Below is a small trained network, with its code and all its weights. Each question gives an input and a class and asks what happens when units are switched off, that is, made to give their printed mean instead of their output.

import numpy as np


def w(rows, s, z=0):
    codes = np.array(rows[::2]) - 128.0
    scale = np.full(codes.shape[1], s)
    scale[-1] = z or s
    return codes * scale


def norm(h):
    return h / np.sqrt((h * h).mean(-1, keepdims=True) + 1e-5)


def f(y):
    return y / 2 * (1 + np.tanh(0.7978845608 * (y + 0.044715 * y**3)))


def log_softmax(a):
    a = a - a.max(-1, keepdims=True)
    return a - np.log(np.exp(a).sum(-1, keepdims=True))


def net(x, mask):
    res = np.array(x, float).reshape(1, 7) / 4 @ E
    u = 0
    for l in range(3):
        y = f(norm(res) @ A[l][:, :-1].T + A[l][:, -1])
        res = res + np.where(mask[u : u + 8], y, B[l][:, -1]) @ B[l][:, :-1]
        u += 8
    return log_softmax(norm(res)[-1] @ U[:, :-1].T + U[:, -1])


A, B = {}, {}
E = w([
[69,163,34,116,232,15,173,43,98,160,112,79],'x0',
[214,17,81,42,148,110,65,101,17,220,235,150],'x1',
[190,120,130,217,40,62,80,16,76,147,31,173],'x2',
[136,98,43,76,70,137,136,176,167,135,89,115],'x3',
[183,193,119,100,158,96,154,206,108,144,104,208],'x4',
[99,91,170,116,67,57,223,167,49,79,149,130],'x5',
[96,172,128,66,134,116,24,119,74,3,120,108],'x6',
],0.0055)
A[0] = w([
[99,123,77,63,114,85,153,111,185,125,79,109,48],'L0N1',
[102,62,202,151,206,152,104,155,46,235,103,132,143],'L0N2',
[181,181,151,142,125,156,190,88,189,53,121,104,199],'L0N3',
[154,194,109,81,167,76,139,162,120,150,107,253,77],'L0N4',
[196,70,38,205,155,148,141,186,107,63,88,27,3],'L0N5',
[164,100,43,31,65,137,149,143,179,128,40,83,71],'L0N6',
[112,77,26,61,46,122,130,170,174,131,71,136,71],'L0N7',
[81,178,43,175,127,171,30,148,11,5,173,160,171],'L0N8',
],0.006,0.0049)
B[0] = w([
[101,181,109,143,116,147,156,123,112,131,191,164,132],'L0N1',
[153,125,148,113,164,82,147,94,194,68,113,152,205],'L0N2',
[190,68,98,41,155,111,161,105,123,114,131,160,234],'L0N3',
[156,171,154,104,125,182,151,224,34,190,62,124,171],'L0N4',
[97,120,214,161,161,107,77,20,105,160,140,52,99],'L0N5',
[73,139,254,158,193,108,118,86,106,148,168,203,170],'L0N6',
[131,147,213,201,207,96,74,101,114,92,182,203,171],'L0N7',
[149,151,170,133,128,65,141,160,214,219,133,112,253],'L0N8',
],0.008,0.004)
A[1] = w([
[64,174,52,139,155,89,136,95,74,161,122,109,56],'L1N1',
[137,92,116,188,138,146,202,139,152,215,140,139,116],'L1N2',
[153,230,91,122,185,226,54,81,169,175,102,155,112],'L1N3',
[160,204,255,212,200,142,172,87,113,74,107,59,175],'L1N4',
[97,125,164,129,71,39,191,183,58,85,148,124,30],'L1N5',
[82,221,137,38,90,100,24,127,97,81,129,106,98],'L1N6',
[35,65,149,143,75,150,105,35,169,137,165,41,123],'L1N7',
[58,175,113,171,114,167,174,134,172,70,41,126,3],'L1N8',
],0.0076,0.003)
B[1] = w([
[209,228,197,155,147,255,179,42,74,63,210,78,179],'L1N1',
[172,164,186,147,165,37,120,137,206,116,87,61,209],'L1N2',
[63,9,64,208,80,137,246,149,73,108,162,121,255],'L1N3',
[115,127,128,119,161,116,116,132,139,113,172,243,239],'L1N4',
[104,36,23,227,117,184,174,138,152,169,154,119,196],'L1N5',
[245,63,202,234,160,68,222,129,216,158,51,79,176],'L1N6',
[162,137,134,99,167,144,209,233,30,181,9,190,244],'L1N7',
[205,160,47,2,138,75,105,174,169,48,134,180,186],'L1N8',
],0.0086,0.0043)
A[2] = w([
[167,101,203,127,2,239,96,150,166,107,128,169,69],'L2N1',
[184,121,138,77,105,166,158,85,132,160,112,64,141],'L2N2',
[187,95,84,48,88,148,155,107,147,160,153,128,114],'L2N3',
[169,59,135,81,147,102,113,95,81,208,189,129,3],'L2N4',
[174,100,95,102,126,122,72,129,79,108,146,77,62],'L2N5',
[66,105,151,79,209,138,155,160,125,110,135,92,229],'L2N6',
[123,164,109,89,126,140,178,177,139,145,117,191,193],'L2N7',
[137,153,112,148,60,98,129,57,103,138,70,174,152],'L2N8',
],0.0088,0.0029)
B[2] = w([
[137,203,104,132,182,127,188,69,83,125,152,102,209],'L2N1',
[136,174,157,117,117,145,135,158,140,100,110,152,157],'L2N2',
[94,142,78,117,163,79,120,130,132,88,82,56,176],'L2N3',
[87,143,116,104,99,143,138,104,177,68,101,214,206],'L2N4',
[162,121,110,103,147,73,136,118,188,105,115,123,127],'L2N5',
[138,144,155,152,65,144,40,138,118,147,153,112,227],'L2N6',
[105,96,139,107,107,129,66,61,93,134,101,124,255],'L2N7',
[54,123,143,85,143,169,4,218,160,136,210,34,193],'L2N8',
],0.012,0.0065)
U = w([
[121,139,58,56,129,96,114,106,193,36,83,191,159],'0',
[157,251,135,158,170,178,204,77,72,105,168,68,133],'1',
[180,113,201,190,141,59,166,158,235,185,74,87,129],'2',
[97,101,183,175,154,144,92,102,120,137,177,222,198],'3',
[74,41,24,217,86,170,188,153,106,129,128,94,131],'4',
[68,149,144,115,115,171,20,179,142,134,169,9,120],'5',
[135,133,148,99,125,168,131,165,22,181,5,158,118],'6',
[88,175,124,150,44,165,125,76,150,180,91,129,2],'7',
],0.013,0.0061)

Each question gives the input, the list of numbers given to net, and the class t.
The units are the neurons (one row each of A and B). Each row of codes is followed by its name. A weight is (code - 128) times the scale printed after its matrix; where a second scale follows, it is the last column's (A, B and U).
mask holds one flag per neuron, layer by layer. A switched-off neuron (its flag False) gives its mean, the last column of its row in B, instead of its output. The means were averaged over made-up inputs and are rounded, as every weight is.
A unit's drop is (log p(t) with every unit on - log p(t) with that unit switched off) / (log p(t) with every unit on - log p(t) with every unit switched off).
The circuit of an input: a set's keep is (log p(t) with only the set's units on - log p(t) with every unit switched off) / (log p(t) with every unit on - log p(t) with every unit switched off). Starting from the 12 units with the biggest drops (on a tie, the unit counted first), units are removed one at a time, each time the one whose removal leaves the highest keep (on an exact tie, the one counted first), for as long as the keep stays at least 0.8.
units of the circuit, in order: the units of the circuit, biggest drop first
most important unit: the unit with the biggest drop
top k neurons: the k neurons with the biggest drops, biggest first
k most important neurons of layer l: the k neurons of layer l with the biggest drops, biggest first
input [4,0,2,1,-1,4,6], class 2: top 2 neurons => L1N6, L0N8
input [3,-3,4,-4,7,-7,4], class 4: top neuron => L1N3
input [-3,-7,3,8,6,8,2], class 3: units of the circuit, in order => L0N7, L0N6
input [4,8,6,5,7,3,-7], class 0: top 3 neurons => L2N4, L1N7, L0N8
input [-2,-8,7,2,-4,-5,-8], class 0: top 2 neurons => L1N8, L0N8
input [4,8,-5,8,5,8,-3], class 0: top 3 neurons => L2N4, L1N3, L1N7
input [3,1,0,2,4,4,1], class 4: top 4 neurons => L1N5, L1N7, L0N3, L1N8
input [-6,6,1,-4,-5,0,-8], class 2: top 2 neurons => L1N2, L0N3
input [-2,0,8,-4,-2,-6,7], class 5: top 4 neurons => L2N8, L0N8, L1N2, L1N5
input [-7,-8,4,-7,1,4,-4], class 0: top 2 neurons => L1N8, L1N4
input [5,-3,6,3,-5,-8,-6], class 4: top 2 neurons => L1N3, L0N8
input [-8,1,-1,-2,3,7,8], class 1: top 4 neurons => L2N1, L1N2, L1N3, L1N7
input [-4,5,3,-4,1,8,-7], class 4: 3 most important neurons of layer 0 => L0N8, L0N6, L0N3
input [3,7,3,7,-7,2,-4], class 0: most important unit => L2N4
input [-8,5,1,-1,8,1,-4], class 1: top 2 neurons => L2N1, L1N7
input [1,-6,-7,-2,-4,-5,-6], class 5: 3 most important neurons of layer 0 => L0N3, L0N8, L0N2
input [1,6,2,-7,3,8,-8], class 2: top 4 neurons => L1N2, L1N3, L0N3, L0N7
input [3,8,7,2,0,7,8], class 0: 2 most important neurons of layer 2 => L2N4, L2N6
input [4,-7,-5,-7,-8,-5,0], class 6: units of the circuit, in order => L1N7, L0N2
input [-1,2,-1,6,2,-6,3], class 3: most important unit => L0N6
input [-3,-7,-6,6,8,-2,2], class 6: units of the circuit, in order => L0N4, L2N7
input [-8,-3,-5,-5,4,-7,-8], class 1: 2 most important neurons of layer 1 => L1N6, L1N7
input [1,2,8,-2,1,8,-7], class 4: 2 most important neurons of layer 1 => L1N5, L1N6
input [0,-2,-5,6,-1,0,-3], class 3: 2 most important neurons of layer 0 => L0N7, L0N6
input [4,4,7,7,-6,-4,0], class 3: 2 most important neurons of layer 2 => L2N4, L2N3
